[124 128 133  99] ⇒ 99
[107 133 151 149 105 151 152] ⇒ 152
[131 107 128  98] ⇒ 98
[144 119 140 126 156 103 109] ⇒ 109
[148 151 104 106] ⇒ 106
[100 141 130 130] ⇒ 130
[136 118 133 158 124] ⇒ 124
[133 121 141 101 104 117 132] ⇒ 132
[107 142 102 137 136] ⇒ 136
---
[122 107 134 128 132 114] Out: 134
[133 113 136  99 152 126] Out: 136
[132 143 138 117 150 128] Out: 138
[120 133 123 153 130 114] Out: 123
[157 138 143 118 126 132] Out: 143
[102 150 154 109 121 145] Out: 154
[156 125 120 133 140 111] Out: 120
[102 154 149 122 119 134] Out: 149
[155 105 111 111 132 141] Out: 111
[103 109 126 151 135 156] Out: 126
---
[143 124 143 140 139 100] → 124

[[124 131 106 116 136 124]
 [140 140 131 128 135 122]
 [137 129 139 131 125 130]] → 129

[[140 124 109 106 111 131]
 [126 113 116 115 129 119]] → 113

[[132 121 151 124 129 129]
 [131 126 112 121 123 130]
 [130 124 132 125 136 132]] → 124

[128 102 153 155 154 157] → 102

[[145 110 140 120 134 132]
 [113 150 127 146 124 123]] → 150
---
[[134 120 125 129]
 [137 129 125 132]
 [110 105 108 121]] | 108

[101 107 130 101] | 130

[[128 129 132 120]
 [101 155 144 122]
 [112 137 136 116]] | 136

[[112 124 117 134]
 [103 130 121 130]
 [110 123 116 137]] | 116

[147 136 156 152] | 156

[154 132 129 138] | 129
---
[124 135 104 130 146 139] >> 146, 104

[126 137 122 109 151 139] >> 151, 109

[[153 139 144 124]
 [115 113 115 132]] >> 153, 113

[124 121 128 125 153 138 131] >> 153, 121

[[118 125 127 139 132 114]
 [152 118 112 125 116 128]] >> 152, 112

[146 140 123 101 131 117] >> 146, 101

[105 140 149 123] >> 149, 105

[[137 113 136 136 106 100]
 [156 127 136 105 122 121]
 [123 134 131 109  99 118]] >> 156, 99

[131 111 144 100 124] >> 144, 100

[[131 154 114 120 105 148]
 [124 118 136 114 111 123]
 [113 120 149  99 118 120]] >> 154, 99
---
[115 114 134 157] ==> 114

[[157 125 125 130 152  98]
 [133 128 132 126 127 126]] ==> 125

[121 118 124 152 149 153] ==> 118

[122 115 141 149 134] ==> 115

[128 121 107 157 145] ==> 121

[103 132 137 116] ==> 132

[146 107 106 132 120] ==> 107

[[139 131 134 136 138 141]
 [134 138 132 134 133 135]
 [151 108 148 148 151 156]] ==> 131

[128 113 134 127 118 152] ==> 113
---
array([[105, 103, 107, 114, 105, 148, 118],
       [105, 104, 106, 127, 104, 150, 114],
       [111, 106, 131, 153, 107, 151, 103]]): 105

array([[137, 157, 144, 134, 113, 142, 105],
       [118, 100, 114, 111, 150, 113, 158],
       [123, 107, 117, 117, 156, 121, 152]]): 137

array([[117, 125, 126, 125, 117, 124, 137],
       [118, 112, 126, 119, 123, 123, 141],
       [120, 131, 155, 115, 121, 140, 118]]): 117

array([[117, 131, 125, 131, 132, 134],
       [115, 127, 131, 113, 151, 142],
       [136, 127, 104, 138, 145, 144]]): 117

array([[125, 129, 136, 122, 104, 149, 137],
       [131, 119, 114, 124, 129, 138, 137],
       [130, 144, 124, 131, 133, 134, 139]]): 125

array([[103, 143, 138, 121, 125],
       [132, 154, 120, 122, 143],
       [141, 132, 125, 134, 130]]): 103

array([[128, 128, 144, 128],
       [131, 130, 104, 125],
       [128, 128, 110, 128]]): 128

array([[124, 147, 110, 110, 128],
       [128, 130, 119, 111, 104],
       [129, 139, 100, 145, 128]]): 124
---
[133 152 130 124 114] -> 152
[148 147 104 153] -> 147
[110 120 106 150 116] -> 120
[105 142 155 107] -> 142
[107 105 115 103 109 116 128] -> 105
[139 110 149 154 155 147] -> 110
[150 146 141 128 128 145 120] -> 146
---
[[133 130 130 130 135]
 [138 150 123 123 127]
 [118 104 134 134 129]] → 123

[[132 123 139 132]
 [132 133 131 121]
 [124 105 149 153]] → 133

[[124 135 132 121 106 113]
 [125 136 132 122 106 115]
 [124 134 133 120 105 112]] → 122

[[101 127 111 128 149]
 [138 117 108 138 128]
 [105 148 130 127 103]] → 108

[[143 114 108 118 147 134]
 [115 155 144 140 124 120]
 [120 152 152 128 109 123]] → 140

[[109 147 146 145 112]
 [147 109 106 113 148]
 [146 112  99 117 152]] → 106

[[136 111 106 120]
 [138 113 108 118]
 [140 110 105 114]] → 113
---
[[144 142 135 150 114 133 136]
 [128 128 128 128 127 126 128]
 [129 130 127 128 130 124 129]] ans = 129

[120 133 135 126 129 122 153] ans = 153

[129 103 110 154] ans = 154

[[132 135 126 128 123 149 135]
 [132 134 125 128 122 149 135]
 [131 136 127 129 124 148 135]] ans = 135

[134 117 128 132 152] ans = 152

[[134 129 146 131 115]
 [156 134 143 130 117]] ans = 117

[145 106 125 149 126 129 140] ans = 140

[124 123 158 130 129 128 137] ans = 137
---
[153 116 116 152 115 154] value 154, 115
[105 114 133 148 149] value 149, 105
[137 120 156 111 118 131 129] value 156, 111
[139 143 134 144 126 155 147] value 155, 126
[129 124 152 142] value 152, 124
[114 136 144 146 151 120 147] value 151, 114
---
131,124,127,133
130,127,152,130
127,129,118,127
-> 131

99,157,101,101
140,111,146,149
-> 99

107,110,113,142 -> 107

139,152,138,141 -> 139

144,148,154,147,153,126,128
144,147,153,146,153,126,128
144,147,153,147,153,126,128
-> 144

126,141,138,123,106,133 -> 126
---
154  128  109  143  123  135
154  131  104  127  140  125
154  140  142  148  137  143
value 143

126  121  124  137  138  152  123
116  124  129  122  125  124  109
115  123  128  123  126  127  107
value 107

148  153  150  152
134  101  112  115
135  113  138  116
value 116

130  106  135  107  125
132  148  123  146  139
128  124  128  137  133
value 133

154  123  110  132  119  136  126
106  137  142  118  153  121  125
104  136  148  104  151  119  129
value 129

122  107  121  136  125  114
125  128  123  107  138  119
138  125  133  117  114  133
value 133

105  139  116  111  109  123
119  124  134  136  108  146
119  124  130  105  148  131
value 131

116  133  117  123
123  113  132  128
120  130  151  127
value 127

129  137  147  121
132  132  142  119
104  137  143  100
value 100
